Below is a small trained network, with its code and all its weights. Each question gives an input and a target symbol and asks what happens when units are switched off, that is, made to give their printed mean instead of their output.

import numpy as np


def w(rows, s, z=0):
    codes = np.array(rows[::2]) - 128.0
    scale = np.full(codes.shape[1], s)
    scale[-1] = z or s
    return codes * scale


def f(y):
    return y / 2 * (1 + np.tanh(0.7978845608 * (y + 0.044715 * y**3)))


def softmax(a):
    e = np.exp(a - a.max(-1, keepdims=True))
    return e / e.sum(-1, keepdims=True)


def log_softmax(a):
    a = a - a.max(-1, keepdims=True)
    return a - np.log(np.exp(a).sum(-1, keepdims=True))


def net(x, mask):
    ids = ['ΓΞΨΩαδεζηθλμστ'.index(c) for c in x.split()]
    T = len(ids)
    res = E[ids] + P[:T]
    r = res
    for j in range(3):
        rows = slice(2 * j, 2 * j + 2)
        q, k, v = (r @ M[0][rows].T for M in (Q, K, V))
        z = softmax(np.where(np.tri(T) > 0, q @ k.T / 2**0.5, -1e9)) @ v
        o = O[0][rows]
        res = res + np.where(mask[j], z, o[:, -1]) @ o[:, :-1]
    y = f(res @ A[0][:, :-1].T + A[0][:, -1])
    res = res + np.where(mask[3:11], y, B[0][:, -1]) @ B[0][:, :-1]
    return log_softmax(res[-1] @ U[:, :-1].T + U[:, -1])


Q, K, V, O, A, B = {}, {}, {}, {}, {}, {}
E = w([
[71,113,135,168],'Γ',
[103,121,119,139],'Ξ',
[126,139,118,200],'Ψ',
[94,154,144,188],'Ω',
[118,149,128,213],'α',
[47,142,162,144],'δ',
[67,162,166,194],'ε',
[149,149,106,189],'ζ',
[87,95,119,163],'η',
[140,140,112,252],'θ',
[106,143,135,238],'λ',
[70,88,120,108],'μ',
[98,92,107,127],'σ',
[156,129,94,214],'τ',
],0.011)
P = w([
[57,230,103,195],'0',
[199,184,173,57],'1',
[92,122,146,149],'2',
[86,155,37,140],'3',
[208,171,156,77],'4',
[113,56,143,195],'5',
[77,138,19,125],'6',
[194,151,154,59],'7',
[117,47,144,197],'8',
[72,131,4,122],'9',
[132,166,227,113],'10',
[139,45,135,226],'11',
[91,142,13,145],'12',
[147,162,219,132],'13',
],0.014)
Q[0] = w([
[158,116,158,133],'head 1',
[193,157,127,131],'head 1',
[118,254,75,82],'head 2',
[60,43,32,210],'head 2',
[164,68,179,118],'head 3',
[172,133,195,117],'head 3',
],0.025)
K[0] = w([
[119,89,122,110],'head 1',
[152,94,156,134],'head 1',
[139,114,254,172],'head 2',
[31,189,57,175],'head 2',
[156,76,165,119],'head 3',
[169,122,124,73],'head 3',
],0.029)
V[0] = w([
[158,117,153,102],'head 1',
[164,116,105,196],'head 1',
[181,252,65,7],'head 2',
[226,20,54,184],'head 2',
[112,162,33,100],'head 3',
[200,123,198,106],'head 3',
],0.025)
O[0] = w([
[97,116,135,89,35],'head 1',
[119,152,160,160,194],'head 1',
[254,152,39,179,155],'head 2',
[100,220,149,92,3],'head 2',
[145,196,123,89,128],'head 3',
[145,48,132,133,55],'head 3',
],0.026,0.016)
A[0] = w([
[138,204,33,152,153],'neuron 1',
[201,141,95,120,90],'neuron 2',
[43,222,3,147,147],'neuron 3',
[145,89,140,181,254],'neuron 4',
[196,168,111,97,15],'neuron 5',
[147,58,206,161,238],'neuron 6',
[25,84,99,138,79],'neuron 7',
[6,201,49,117,69],'neuron 8',
],0.013,0.0058)
B[0] = w([
[127,91,59,50,222],'neuron 1',
[111,175,169,111,238],'neuron 2',
[140,135,236,164,199],'neuron 3',
[66,88,142,110,253],'neuron 4',
[158,138,165,231,181],'neuron 5',
[188,173,93,123,204],'neuron 6',
[188,128,185,129,170],'neuron 7',
[111,125,5,120,195],'neuron 8',
],0.028,0.044)
U = w([
[110,211,49,190,58],'Γ',
[146,83,47,208,244],'Ξ',
[96,81,31,116,168],'Ψ',
[88,140,233,208,130],'Ω',
[112,203,15,70,69],'α',
[187,182,128,215,101],'δ',
[220,26,24,137,7],'ε',
[243,211,50,31,179],'ζ',
[237,219,171,41,191],'η',
[247,72,125,146,2],'θ',
[12,111,145,178,237],'λ',
[80,53,187,126,125],'μ',
[99,164,253,65,44],'σ',
[109,110,107,15,78],'τ',
],0.0061,0.0081)

Each question gives the input, a string of symbols that net reads in full, and the target symbol t.
The units are the heads (2 rows each of Q, K, V and O) and the neurons (one row each of A and B). Each row of codes is followed by its name. A weight is (code - 128) times the scale printed after its matrix; where a second scale follows, it is the last column's (O, A, B and U).
mask holds one flag per unit, heads first, then neurons. A switched-off unit (its flag False) gives its mean, the last column of its rows in O or B, instead of its output. The means were averaged over made-up inputs and are rounded, as every weight is.
A unit's drop is (log p(t) with every unit on - log p(t) with that unit switched off) / (log p(t) with every unit on - log p(t) with every unit switched off).
The circuit of an input: a set's keep is (log p(t) with only the set's units on - log p(t) with every unit switched off) / (log p(t) with every unit on - log p(t) with every unit switched off). Starting from all 11 units, units are removed one at a time, each time the one whose removal leaves the highest keep (on an exact tie, the one counted first), for as long as the keep stays at least 0.8.
circuit, biggest first: the units of the circuit, biggest drop first
most important unit: the unit with the biggest drop
top k neurons: the k neurons with the biggest drops, biggest first
which heads matter: for each layer, one digit per head in row order, 1 if its drop is at least 0.15 and else 0, layers parted by /
input Γ Ψ μ η α Ω Γ λ ε Ψ δ Γ, target λ: circuit, biggest first => head 2; neuron 6; neuron 7
input λ Γ λ Γ Ψ ζ, target η: circuit, biggest first => head 2; neuron 4
input Ψ η Ψ ε, target Ψ: top 2 neurons => neuron 8; neuron 2
input δ θ Ξ Ξ Ψ Ω, target τ: top neuron => neuron 8
input τ τ σ, target α: circuit, biggest first => neuron 8; head 2; head 3
input ε μ θ Ω δ σ θ θ δ μ, target θ: which heads matter => 010
input ε μ ε δ η Γ Ω Ψ Γ Γ η η, target η: top 2 neurons => neuron 5; neuron 8
input λ σ η Ξ θ λ τ η η τ θ Γ, target α: circuit, biggest first => neuron 8; head 2
input ζ λ η μ θ λ θ, target η: which heads matter => 001
input Ξ ε σ θ Ξ μ, target Γ: circuit, biggest first => neuron 8; neuron 1; head 2; neuron 3
input Ξ Ω α, target τ: which heads matter => 011
input ε Ξ Ω η ζ ζ Γ Ω Ω λ τ μ δ ε, target ζ: top 4 neurons => neuron 1; neuron 2; neuron 3; neuron 5
input μ Ξ Ω Ψ, target τ: top 3 neurons => neuron 1; neuron 6; neuron 5
input ε Ξ ε Ψ θ τ Ψ ε δ η, target θ: circuit, biggest first => head 2; neuron 7
input δ α θ Γ α σ λ Ψ Γ Γ θ τ, target η: most important unit => head 2
input μ δ Ω Ξ δ Γ δ θ η Ω, target τ: top 4 neurons => neuron 1; neuron 6; neuron 3; neuron 5
input δ λ Γ ε μ λ, target θ: top 2 neurons => neuron 6; neuron 2
input θ ε α μ θ Ψ δ Ω σ θ, target Γ: top 3 neurons => neuron 8; neuron 4; neuron 3
input Ξ σ μ θ ε λ α ε δ θ, target σ: circuit, biggest first => neuron 3; head 3; neuron 1
input Ξ δ τ λ Γ μ α θ Γ, target Ω: circuit, biggest first => neuron 1
input Ξ μ Γ Γ λ δ λ θ ε, target ζ: top 4 neurons => neuron 5; neuron 3; neuron 7; neuron 8
input τ θ μ η α λ, target δ: circuit, biggest first => neuron 1; head 2; neuron 4
input η θ Ω δ θ θ, target ε: top 4 neurons => neuron 6; neuron 2; neuron 3; neuron 5
input ζ λ Ξ σ θ ε θ α Ξ η, target η: circuit, biggest first => neuron 3; head 3; neuron 1
input Γ α ζ θ α α λ, target Ω: circuit, biggest first => head 2; neuron 1
input α Ω θ, target Ω: circuit, biggest first => neuron 1; head 2
input λ Ψ θ δ Ω Ψ θ η Γ θ μ α, target Γ: top 3 neurons => neuron 8; neuron 4; neuron 1
input Ξ η Ψ Γ θ μ α η σ θ Γ τ, target Γ: top 2 neurons => neuron 8; neuron 4
input η α λ, target δ: top neuron => neuron 1
